Here is a tiny trained network, its code and every weight. The questions are about switching its units off for an input and a class, where a switched-off unit gives its printed mean instead of its output.

import numpy as np


def w(rows, s, z=0):
    codes = np.array(rows[::2]) - 128.0
    scale = np.full(codes.shape[1], s)
    scale[-1] = z or s
    return codes * scale


def norm(h):
    return h / np.sqrt((h * h).mean(-1, keepdims=True) + 1e-5)


def f(y):
    return np.maximum(y, 0)


def log_softmax(a):
    a = a - a.max(-1, keepdims=True)
    return a - np.log(np.exp(a).sum(-1, keepdims=True))


def net(x, mask):
    res = np.array(x, float).reshape(1, 7) / 4 @ E
    u = 0
    for l in range(2):
        y = f(norm(res) @ A[l][:, :-1].T + A[l][:, -1])
        res = res + np.where(mask[u : u + 12], y, B[l][:, -1]) @ B[l][:, :-1]
        u += 12
    return log_softmax(norm(res)[-1] @ U[:, :-1].T + U[:, -1])


A, B = {}, {}
E = w([
[126,128,122,136,131,126,130,126,132,123,127],'x0',
[121,133,121,131,123,118,117,119,128,129,113],'x1',
[141,53,125,128,160,58,39,206,203,113,120],'x2',
[49,115,51,166,152,173,11,131,68,167,231],'x3',
[136,130,125,124,123,145,132,149,126,116,124],'x4',
[167,104,156,225,14,137,148,159,142,230,149],'x5',
[122,136,134,135,133,122,132,125,134,129,141],'x6',
],0.012)
A[0] = w([
[74,95,70,118,161,168,26,173,112,183,212,58],'0.n0',
[89,170,166,7,161,101,177,120,218,66,67,184],'0.n1',
[66,133,111,61,175,41,136,139,102,49,138,92],'0.n2',
[194,145,158,90,112,79,156,147,160,117,99,116],'0.n3',
[124,54,132,102,154,73,56,216,226,149,112,136],'0.n4',
[103,119,141,166,115,145,75,144,61,150,164,2],'0.n5',
[203,108,139,227,15,132,149,124,93,176,161,62],'0.n6',
[66,74,94,117,125,162,95,113,113,104,158,65],'0.n7',
[170,105,143,209,84,95,110,209,156,223,127,38],'0.n8',
[2,182,100,98,166,116,100,163,124,98,92,91],'0.n9',
[79,72,118,181,91,181,110,139,129,156,154,9],'0.n10',
[86,175,77,136,152,201,33,119,43,185,217,73],'0.n11',
],0.0094,0.0052)
B[0] = w([
[241,171,124,157,67,239,51,29,106,93,180,246],'0.n0',
[120,120,78,43,41,84,133,142,166,164,178,232],'0.n1',
[189,185,91,195,184,196,93,166,142,190,117,199],'0.n2',
[68,154,115,173,184,65,78,218,88,201,86,179],'0.n3',
[228,110,162,162,234,72,43,146,198,61,147,235],'0.n4',
[63,113,12,168,87,64,161,162,154,144,91,169],'0.n5',
[153,254,135,131,170,45,128,122,73,198,136,228],'0.n6',
[208,116,199,156,171,163,158,70,115,60,109,175],'0.n7',
[31,34,208,116,58,175,170,83,145,22,122,213],'0.n8',
[144,99,203,138,152,161,182,94,85,78,167,190],'0.n9',
[73,127,29,138,111,34,91,141,202,214,135,170],'0.n10',
[39,88,162,53,186,99,179,248,86,136,57,253],'0.n11',
],0.0077,0.012)
A[1] = w([
[113,164,113,233,48,156,184,151,64,223,98,85],'1.n0',
[126,57,74,215,49,163,101,93,145,140,163,1],'1.n1',
[117,59,193,174,76,145,113,179,137,114,124,117],'1.n2',
[161,126,158,222,52,139,118,140,152,174,189,80],'1.n3',
[86,149,69,75,94,200,193,126,85,169,157,149],'1.n4',
[197,134,159,184,113,73,224,127,187,144,72,146],'1.n5',
[185,180,122,106,70,161,218,41,176,109,132,74],'1.n6',
[153,214,146,66,82,128,186,67,87,156,116,102],'1.n7',
[125,31,143,179,49,120,113,152,160,125,109,13],'1.n8',
[87,74,127,91,130,209,213,82,112,103,99,44],'1.n9',
[115,106,132,63,79,77,200,212,149,111,82,91],'1.n10',
[174,86,174,138,172,88,92,172,255,110,101,84],'1.n11',
],0.011,0.0062)
B[1] = w([
[204,156,45,205,139,226,141,181,119,185,126,233],'1.n0',
[126,134,73,39,53,68,139,58,222,69,188,154],'1.n1',
[94,94,145,153,53,56,174,126,152,134,97,179],'1.n2',
[108,106,68,5,211,98,89,106,160,87,147,184],'1.n3',
[14,97,168,119,130,67,223,75,110,127,157,235],'1.n4',
[133,154,248,127,196,197,171,137,57,105,62,214],'1.n5',
[166,115,150,119,62,94,28,138,247,91,152,177],'1.n6',
[177,105,103,109,69,117,17,119,218,76,136,233],'1.n7',
[55,21,248,125,47,95,140,58,124,44,115,165],'1.n8',
[59,125,225,29,156,84,144,51,115,77,75,161],'1.n9',
[126,92,92,169,128,139,54,57,160,85,189,192],'1.n10',
[81,189,69,111,104,145,212,151,63,220,99,248],'1.n11',
],0.011)
U = w([
[80,30,91,55,19,37,46,27,231,46,215,226],'0',
[175,197,45,17,188,12,180,226,182,211,69,1],'1',
[236,225,160,224,31,222,100,91,206,154,80,36],'2',
[75,48,234,199,83,40,216,145,102,135,30,163],'3',
[30,109,185,34,188,165,198,24,23,53,153,18],'4',
[206,78,45,168,223,180,23,145,74,63,218,220],'5',
[66,135,14,248,40,191,226,127,46,231,196,65],'6',
],0.017,0.005)

Each question gives the input, the list of numbers given to net, and the class t.
The units are the neurons (one row each of A and B). Each row of codes is followed by its name. A weight is (code - 128) times the scale printed after its matrix; where a second scale follows, it is the last column's (A, B and U).
mask holds one flag per neuron, layer by layer. A switched-off neuron (its flag False) gives its mean, the last column of its row in B, instead of its output. The means were averaged over made-up inputs and are rounded, as every weight is.
A unit's drop is (log p(t) with every unit on - log p(t) with that unit switched off) / (log p(t) with every unit on - log p(t) with every unit switched off).
The circuit of an input: a set's keep is (log p(t) with only the set's units on - log p(t) with every unit switched off) / (log p(t) with every unit on - log p(t) with every unit switched off). Starting from the 12 units with the biggest drops (on a tie, the unit counted first), units are removed one at a time, each time the one whose removal leaves the highest keep (on an exact tie, the one counted first), for as long as the keep stays at least 0.8.
units of the circuit, in order: the units of the circuit, biggest drop first
unit that matters most: the unit with the biggest drop
k most important neurons: the k neurons with the biggest drops, biggest first
top k neurons in layer l: the k neurons of layer l with the biggest drops, biggest first
input [7,1,1,8,3,5,7], class 0: units of the circuit, in order -> (1.n1)
input [4,5,1,3,-4,-6,3], class 5: 3 most important neurons -> (0.n2; 0.n8; 1.n4)
input [6,-4,-6,-1,-1,1,-6], class 2: 2 most important neurons -> (1.n0; 0.n8)
input [1,4,-1,-6,5,1,-8], class 2: 3 most important neurons -> (0.n3; 0.n11; 0.n8)
input [-4,5,4,0,1,3,5], class 3: 3 most important neurons -> (0.n8; 0.n4; 1.n11)
input [-8,1,-1,6,-3,0,-7], class 4: top 4 neurons in layer 0 -> (0.n11; 0.n4; 0.n6; 0.n7)
input [3,-7,7,0,4,5,6], class 3: top 2 neurons in layer 0 -> (0.n8; 0.n4)
input [8,-6,0,0,-6,8,2], class 2: top 3 neurons in layer 1 -> (1.n0; 1.n11; 1.n4)
input [-4,2,0,-1,8,2,-3], class 2: 2 most important neurons -> (0.n6; 0.n4)
input [-8,5,1,4,0,0,-2], class 5: 2 most important neurons -> (0.n8; 0.n11)
input [0,-6,-2,-7,4,-3,3], class 0: 2 most important neurons -> (0.n1; 0.n4)
input [2,4,7,0,5,-8,-6], class 1: top 2 neurons in layer 0 -> (0.n1; 0.n0)
input [1,-4,0,2,-8,-2,5], class 4: 3 most important neurons -> (0.n11; 0.n4; 0.n6)
input [-2,2,2,-4,-4,-7,7], class 1: unit that matters most -> 0.n2
input [7,1,2,-8,3,-2,2], class 1: 2 most important neurons -> (0.n3; 0.n1)
input [-3,-7,1,3,-1,0,-2], class 5: top 3 neurons in layer 0 -> (0.n8; 0.n11; 0.n0)
input [-3,6,2,0,-1,-4,-7], class 1: top 2 neurons in layer 0 -> (0.n0; 0.n1)
input [-4,3,-1,-7,-6,8,-8], class 2: 2 most important neurons -> (0.n6; 1.n0)
input [7,8,3,-8,6,0,8], class 1: 3 most important neurons -> (0.n8; 0.n1; 1.n11)
input [-8,-6,-2,-3,-3,-4,0], class 0: units of the circuit, in order -> (0.n1)
input [-7,8,-5,-4,8,1,-6], class 2: 3 most important neurons -> (1.n0; 0.n8; 0.n3)
input [-2,-7,6,0,5,5,-1], class 3: 3 most important neurons -> (0.n8; 0.n4; 1.n11)
input [-2,-8,-1,-5,-4,7,-5], class 2: top 3 neurons in layer 0 -> (0.n6; 0.n4; 0.n11)
input [-7,-3,2,0,4,-6,-3], class 1: top 2 neurons in layer 0 -> (0.n0; 0.n1)
input [7,6,-2,-7,-4,0,2], class 0: top 3 neurons in layer 0 -> (0.n1; 0.n4; 0.n2)
input [-2,4,-3,-1,1,0,-4], class 0: top 2 neurons in layer 0 -> (0.n2; 0.n4)
